Below are the code and all the weights of a small trained network. Each question names an input and a class and asks about switching units off, where a switched-off unit gives its printed mean instead of its output.

import numpy as np


def w(rows, s, z=0):
    codes = np.array(rows[::2]) - 128.0
    scale = np.full(codes.shape[1], s)
    scale[-1] = z or s
    return codes * scale


def norm(h):
    return h / np.sqrt((h * h).mean(-1, keepdims=True) + 1e-5)


def f(y):
    return np.maximum(y, 0)


def log_softmax(a):
    a = a - a.max(-1, keepdims=True)
    return a - np.log(np.exp(a).sum(-1, keepdims=True))


def net(x, mask):
    res = np.array(x, float).reshape(1, 3) / 4 @ E
    u = 0
    for l in range(4):
        y = f(norm(res) @ A[l][:, :-1].T + A[l][:, -1])
        res = res + np.where(mask[u : u + 9], y, B[l][:, -1]) @ B[l][:, :-1]
        u += 9
    return log_softmax(norm(res)[-1] @ U[:, :-1].T + U[:, -1])


A, B = {}, {}
E = w([
[95,1,145],'x0',
[93,156,176],'x1',
[43,148,42],'x2',
],0.0077)
A[0] = w([
[201,127,207,2],'L0N0',
[207,105,86,118],'L0N1',
[115,162,179,109],'L0N2',
[130,86,157,94],'L0N3',
[83,128,87,172],'L0N4',
[116,73,162,61],'L0N5',
[100,126,179,110],'L0N6',
[42,166,249,110],'L0N7',
[175,207,112,105],'L0N8',
],0.013,0.0069)
B[0] = w([
[175,127,170,204],'L0N0',
[188,138,35,199],'L0N1',
[178,164,104,177],'L0N2',
[111,142,177,180],'L0N3',
[149,141,169,252],'L0N4',
[93,106,179,178],'L0N5',
[147,132,79,165],'L0N6',
[203,75,11,235],'L0N7',
[106,196,161,253],'L0N8',
],0.011,0.0045)
A[1] = w([
[107,193,82,95],'L1N0',
[88,166,51,117],'L1N1',
[142,121,166,75],'L1N2',
[60,51,151,105],'L1N3',
[6,122,69,105],'L1N4',
[149,81,188,70],'L1N5',
[144,128,147,12],'L1N6',
[149,111,20,117],'L1N7',
[17,125,85,119],'L1N8',
],0.013,0.011)
B[1] = w([
[202,200,169,238],'L1N0',
[254,104,134,252],'L1N1',
[153,120,149,131],'L1N2',
[75,205,169,218],'L1N3',
[240,89,171,221],'L1N4',
[218,126,64,177],'L1N5',
[238,245,55,128],'L1N6',
[110,114,30,244],'L1N7',
[208,83,195,218],'L1N8',
],0.0098,0.004)
A[2] = w([
[61,41,154,120],'L2N0',
[188,215,105,190],'L2N1',
[166,82,117,1],'L2N2',
[153,47,189,69],'L2N3',
[100,150,90,15],'L2N4',
[153,37,91,119],'L2N5',
[147,13,245,108],'L2N6',
[73,50,71,88],'L2N7',
[69,187,164,64],'L2N8',
],0.011,0.0095)
B[2] = w([
[171,253,200,141],'L2N0',
[62,69,112,251],'L2N1',
[79,31,45,128],'L2N2',
[147,111,118,155],'L2N3',
[173,138,109,128],'L2N4',
[109,205,84,166],'L2N5',
[89,207,124,187],'L2N6',
[195,115,73,133],'L2N7',
[55,173,106,130],'L2N8',
],0.011,0.012)
A[3] = w([
[25,42,244,149],'L3N0',
[2,131,99,102],'L3N1',
[144,100,170,29],'L3N2',
[89,52,55,51],'L3N3',
[116,71,197,2],'L3N4',
[70,201,66,193],'L3N5',
[182,49,178,90],'L3N6',
[127,17,167,54],'L3N7',
[116,21,209,33],'L3N8',
],0.0099,0.01)
B[3] = w([
[75,150,13,143],'L3N0',
[99,90,29,135],'L3N1',
[185,254,150,128],'L3N2',
[73,163,65,135],'L3N3',
[227,235,6,128],'L3N4',
[41,92,152,254],'L3N5',
[190,175,158,149],'L3N6',
[53,168,17,128],'L3N7',
[180,229,63,128],'L3N8',
],0.01,0.007)
U = w([
[46,251,184,219],'0',
[135,115,43,232],'1',
[226,159,182,204],'2',
[37,99,101,166],'3',
[93,21,189,12],'4',
[81,51,198,12],'5',
],0.016,0.011)

Each question gives the input, the list of numbers given to net, and the class t.
The units are the neurons (one row each of A and B). Each row of codes is followed by its name. A weight is (code - 128) times the scale printed after its matrix; where a second scale follows, it is the last column's (A, B and U).
mask holds one flag per neuron, layer by layer. A switched-off neuron (its flag False) gives its mean, the last column of its row in B, instead of its output. The means were averaged over made-up inputs and are rounded, as every weight is.
A unit's drop is (log p(t) with every unit on - log p(t) with that unit switched off) / (log p(t) with every unit on - log p(t) with every unit switched off).
The circuit of an input: a set's keep is (log p(t) with only the set's units on - log p(t) with every unit switched off) / (log p(t) with every unit on - log p(t) with every unit switched off). Starting from the 12 units with the biggest drops (on a tie, the unit counted first), units are removed one at a time, each time the one whose removal leaves the highest keep (on an exact tie, the one counted first), for as long as the keep stays at least 0.8.
circuit, biggest first: the units of the circuit, biggest drop first
top k neurons: the k neurons with the biggest drops, biggest first
k most important neurons of layer l: the k neurons of layer l with the biggest drops, biggest first
drop of u: that unit's drop, to one decimal
input [-6,2,-5], class 0: circuit, biggest first : L1N1; L2N1
input [2,4,5], class 2: circuit, biggest first : L1N8
input [-4,-7,-5], class 1: top 3 neurons : L2N6; L0N1; L1N3
input [5,-5,-3], class 0: 2 most important neurons of layer 0 : L0N7; L0N5
input [4,6,5], class 1: 2 most important neurons of layer 0 : L0N7; L0N8
input [4,2,-2], class 0: 2 most important neurons of layer 0 : L0N5; L0N8
input [-3,5,4], class 1: top 2 neurons : L0N7; L1N1
input [-2,-1,-2], class 3: top 2 neurons : L1N1; L2N1
input [-5,-5,8], class 2: top 2 neurons : L1N1; L0N7
input [-3,-3,5], class 2: top 2 neurons : L0N0; L0N7
input [-3,-6,-3], class 1: top 2 neurons : L0N1; L2N6
input [-1,-1,2], class 3: 2 most important neurons of layer 0 : L0N4; L0N1
input [-5,4,6], class 2: 3 most important neurons of layer 0 : L0N0; L0N3; L0N1
input [6,-6,-3], class 0: 2 most important neurons of layer 0 : L0N7; L0N5
input [1,-6,-5], class 1: top neuron : L0N1
input [-1,1,2], class 3: top 2 neurons : L0N4; L0N1
input [6,-7,8], class 2: 3 most important neurons of layer 1 : L1N8; L1N4; L1N1
input [5,-4,0], class 0: top 2 neurons : L0N7; L0N8
input [-2,-1,1], class 3: 2 most important neurons of layer 0 : L0N7; L0N8
input [-2,5,6], class 2: top neuron : L0N1
input [5,8,2], class 1: drop of L0N7 : 2.1
input [3,7,-5], class 1: drop of L0N7 : 0.9
input [-4,7,8], class 2: drop of L1N1 : 0.1
input [5,7,-4], class 1: drop of L0N7 : 1.5
input [0,1,-2], class 3: 2 most important neurons of layer 0 : L0N7; L0N4
